Here is a tiny trained network, its code and every weight. The questions are about switching its units off for an input and a class, where a switched-off unit gives its printed mean instead of its output.

import numpy as np


def w(rows, s, z=0):
    codes = np.array(rows[::2]) - 128.0
    scale = np.full(codes.shape[1], s)
    scale[-1] = z or s
    return codes * scale


def f(y):
    return y / 2 * (1 + np.tanh(0.7978845608 * (y + 0.044715 * y**3)))


def log_softmax(a):
    a = a - a.max(-1, keepdims=True)
    return a - np.log(np.exp(a).sum(-1, keepdims=True))


def net(x, mask):
    res = np.array(x, float).reshape(1, 4) / 4 @ E
    y = f(res @ A[0][:, :-1].T + A[0][:, -1])
    res = res + np.where(mask, y, B[0][:, -1]) @ B[0][:, :-1]
    return log_softmax(res[-1] @ U[:, :-1].T + U[:, -1])


A, B = {}, {}
E = w([
[111,145,237,220,133,95],'x0',
[186,2,148,137,148,130],'x1',
[116,124,122,133,127,137],'x2',
[179,148,136,132,59,240],'x3',
],0.015)
A[0] = w([
[47,197,190,201,133,123,146],'n0',
[153,181,116,147,61,235,184],'n1',
[162,62,109,238,92,140,94],'n2',
[173,106,159,172,78,181,101],'n3',
[71,170,87,84,156,123,184],'n4',
[161,199,119,133,147,131,178],'n5',
[183,102,124,164,92,153,3],'n6',
[149,61,216,154,101,138,134],'n7',
[65,97,44,80,145,86,223],'n8',
[128,17,128,70,159,107,108],'n9',
[49,64,169,114,159,54,202],'n10',
[146,202,75,48,156,138,154],'n11',
[151,76,85,131,81,136,77],'n12',
[168,83,80,67,80,123,197],'n13',
[71,194,161,248,128,130,74],'n14',
[164,67,164,198,174,142,72],'n15',
[81,127,138,136,170,112,124],'n16',
],0.013,0.0063)
B[0] = w([
[232,131,176,90,124,51,246],'n0',
[168,151,170,51,98,174,243],'n1',
[79,113,173,141,174,181,188],'n2',
[149,98,194,80,123,183,190],'n3',
[78,188,100,76,141,102,208],'n4',
[152,168,151,68,106,80,172],'n5',
[97,94,149,100,108,118,156],'n6',
[84,55,190,197,145,167,210],'n7',
[71,160,69,78,130,56,249],'n8',
[145,109,58,124,248,115,240],'n9',
[124,175,55,238,187,92,252],'n10',
[50,182,180,109,63,109,217],'n11',
[136,41,73,105,152,187,171],'n12',
[141,102,69,77,176,210,229],'n13',
[205,114,179,104,115,75,231],'n14',
[85,102,153,172,169,151,199],'n15',
[91,171,131,211,114,78,171],'n16',
],0.012,0.017)
U = w([
[14,172,73,66,113,47,239],'0',
[99,235,101,47,78,207,88],'1',
[99,75,10,93,239,110,26],'2',
[118,5,41,45,133,199,118],'3',
[145,191,141,148,155,35,245],'4',
[200,139,188,116,57,141,81],'5',
[76,98,131,243,191,95,1],'6',
[82,63,212,180,111,194,13],'7',
],0.011,0.0047)

Each question gives the input, the list of numbers given to net, and the class t.
The units are the neurons (one row each of A and B). Each row of codes is followed by its name. A weight is (code - 128) times the scale printed after its matrix; where a second scale follows, it is the last column's (A, B and U).
mask holds one flag per neuron, in row order. A switched-off neuron (its flag False) gives its mean, the last column of its row in B, instead of its output. The means were averaged over made-up inputs and are rounded, as every weight is.
A unit's drop is (log p(t) with every unit on - log p(t) with that unit switched off) / (log p(t) with every unit on - log p(t) with every unit switched off).
The circuit of an input: a set's keep is (log p(t) with only the set's units on - log p(t) with every unit switched off) / (log p(t) with every unit on - log p(t) with every unit switched off). Starting from the 12 units with the biggest drops (on a tie, the unit counted first), units are removed one at a time, each time the one whose removal leaves the highest keep (on an exact tie, the one counted first), for as long as the keep stays at least 0.8.
circuit, biggest first: the units of the circuit, biggest drop first
unit that matters most: the unit with the biggest drop
k most important neurons: the k neurons with the biggest drops, biggest first
drop when u is switched off: that unit's drop, to one decimal
input [1,-6,-3,-5], class 4: 2 most important neurons -> n0, n14
input [2,7,-7,5], class 7: unit that matters most -> n7
input [3,1,-4,-8], class 6: 3 most important neurons -> n10, n1, n5
input [0,0,4,3], class 1: 2 most important neurons -> n0, n14
input [-7,0,-4,4], class 1: 4 most important neurons -> n11, n1, n9, n7
input [-1,-6,7,1], class 1: 2 most important neurons -> n1, n10
input [5,1,6,-8], class 6: 3 most important neurons -> n10, n1, n15
input [-7,0,7,3], class 1: 2 most important neurons -> n11, n1
input [2,1,-2,8], class 7: 2 most important neurons -> n0, n7
input [1,1,4,-8], class 6: 3 most important neurons -> n10, n13, n16
input [0,-1,-1,-3], class 0: 2 most important neurons -> n14, n0
input [-8,-2,-4,1], class 1: 3 most important neurons -> n13, n10, n1
input [5,1,2,0], class 6: 2 most important neurons -> n1, n7
input [-4,-6,-1,1], class 1: circuit, biggest first -> n1
input [4,1,8,5], class 7: 2 most important neurons -> n7, n2
input [1,-5,-8,-7], class 4: 2 most important neurons -> n0, n10
input [4,6,4,0], class 6: drop when n14 is switched off -> 0.0
input [2,5,-7,1], class 7: drop when n8 is switched off -> 0.1
input [-5,-3,6,1], class 1: drop when n1 is switched off -> 0.2
input [2,-8,-6,-7], class 4: circuit, biggest first -> n0
input [8,0,-6,5], class 5: drop when n14 is switched off -> 0.7
